Below are the code and all the weights of a small trained network. Each question names an input and a class and asks about switching units off, where a switched-off unit gives its printed mean instead of its output.

import numpy as np


def w(rows, s, z=0):
    codes = np.array(rows[::2]) - 128.0
    scale = np.full(codes.shape[1], s)
    scale[-1] = z or s
    return codes * scale


def f(y):
    return y / 2 * (1 + np.tanh(0.7978845608 * (y + 0.044715 * y**3)))


def log_softmax(a):
    a = a - a.max(-1, keepdims=True)
    return a - np.log(np.exp(a).sum(-1, keepdims=True))


def net(x, mask):
    res = np.array(x, float).reshape(1, 5) / 4 @ E
    y = f(res @ A[0][:, :-1].T + A[0][:, -1])
    res = res + np.where(mask, y, B[0][:, -1]) @ B[0][:, :-1]
    return log_softmax(res[-1] @ U[:, :-1].T + U[:, -1])


A, B = {}, {}
E = w([
[217,220,153,237,146,96,201],'x0',
[81,131,20,158,7,127,153],'x1',
[130,135,133,117,116,134,133],'x2',
[129,129,150,213,158,245,114],'x3',
[127,181,117,89,118,150,134],'x4',
],0.011)
A[0] = w([
[90,106,133,112,139,123,131,118],'n0',
[190,198,176,205,100,94,201,202],'n1',
[121,108,197,102,198,192,96,237],'n2',
[78,69,80,137,140,156,80,176],'n3',
[120,126,147,59,190,34,114,248],'n4',
[149,118,120,155,188,171,147,196],'n5',
[130,108,105,102,83,127,142,143],'n6',
[89,130,149,122,129,58,174,191],'n7',
[138,186,154,119,141,109,181,192],'n8',
[68,119,75,161,98,172,129,160],'n9',
[93,88,124,59,162,127,104,181],'n10',
[99,111,171,124,162,226,157,133],'n11',
[81,136,65,116,63,42,132,132],'n12',
[168,136,215,146,169,132,128,136],'n13',
[129,73,27,89,125,141,111,185],'n14',
[181,167,80,159,86,10,160,129],'n15',
[119,132,71,226,58,232,147,130],'n16',
[130,104,163,44,155,81,118,253],'n17',
[115,126,121,141,145,184,121,215],'n18',
[103,122,142,148,144,204,68,142],'n19',
[164,118,188,60,187,83,134,200],'n20',
[163,161,83,208,162,174,166,83],'n21',
],0.012,0.0046)
B[0] = w([
[124,129,138,119,140,141,101,152],'n0',
[92,199,104,194,159,89,145,254],'n1',
[111,109,168,113,251,175,150,229],'n2',
[154,113,141,79,96,151,108,209],'n3',
[113,93,105,203,141,99,59,211],'n4',
[119,178,145,111,145,150,116,178],'n5',
[115,136,131,108,112,100,128,165],'n6',
[152,124,100,144,119,80,135,163],'n7',
[159,124,132,174,126,102,124,178],'n8',
[147,123,121,116,63,140,94,195],'n9',
[72,96,155,132,161,136,107,213],'n10',
[143,141,152,89,148,166,137,188],'n11',
[109,122,170,57,141,41,141,213],'n12',
[149,212,127,110,150,122,107,198],'n13',
[130,144,157,81,90,96,86,210],'n14',
[117,72,74,140,140,88,229,209],'n15',
[35,104,155,155,55,181,119,228],'n16',
[75,89,83,146,168,117,70,211],'n17',
[130,104,165,115,118,166,109,173],'n18',
[144,136,152,105,140,174,156,188],'n19',
[150,116,79,223,122,162,102,205],'n20',
[41,150,172,142,161,123,122,197],'n21',
],0.024,0.016)
U = w([
[43,110,128,184,132,133,77,251],'0',
[197,105,162,81,192,223,137,86],'1',
[211,175,63,193,171,68,112,35],'2',
[144,240,177,118,190,128,135,42],'3',
[164,137,138,47,103,18,91,191],'4',
[154,105,171,67,59,196,128,13],'5',
[135,122,106,110,110,56,255,137],'6',
],0.0091,0.0033)

Each question gives the input, the list of numbers given to net, and the class t.
The units are the neurons (one row each of A and B). Each row of codes is followed by its name. A weight is (code - 128) times the scale printed after its matrix; where a second scale follows, it is the last column's (A, B and U).
mask holds one flag per neuron, in row order. A switched-off neuron (its flag False) gives its mean, the last column of its row in B, instead of its output. The means were averaged over made-up inputs and are rounded, as every weight is.
A unit's drop is (log p(t) with every unit on - log p(t) with that unit switched off) / (log p(t) with every unit on - log p(t) with every unit switched off).
The circuit of an input: a set's keep is (log p(t) with only the set's units on - log p(t) with every unit switched off) / (log p(t) with every unit on - log p(t) with every unit switched off). Starting from the 12 units with the biggest drops (on a tie, the unit counted first), units are removed one at a time, each time the one whose removal leaves the highest keep (on an exact tie, the one counted first), for as long as the keep stays at least 0.8.
circuit, biggest first: the units of the circuit, biggest drop first
k most important neurons: the k neurons with the biggest drops, biggest first
drop when u is switched off: that unit's drop, to one decimal
input [-5,1,8,-6,1], class 4: circuit, biggest first	(n12)
input [-8,1,7,0,-3], class 4: 2 most important neurons	(n16 n14)
input [5,2,0,0,6], class 6: 3 most important neurons	(n15 n4 n17)
input [0,5,-4,-7,-2], class 4: 2 most important neurons	(n12 n14)
input [0,1,6,-2,-7], class 4: 2 most important neurons	(n16 n1)
input [6,0,-2,2,2], class 3: 2 most important neurons	(n4 n17)
input [7,-2,-3,1,-7], class 3: 2 most important neurons	(n21 n4)
input [-4,7,-8,-1,0], class 4: drop when n12 is switched off	0.2
input [-2,1,-1,-6,6], class 4: 2 most important neurons	(n12 n16)
input [8,-1,3,2,-5], class 3: drop when n21 is switched off	0.3
input [3,7,-2,-1,-8], class 6: drop when n15 is switched off	0.1
input [1,-8,0,-8,0], class 2: drop when n16 is switched off	0.6
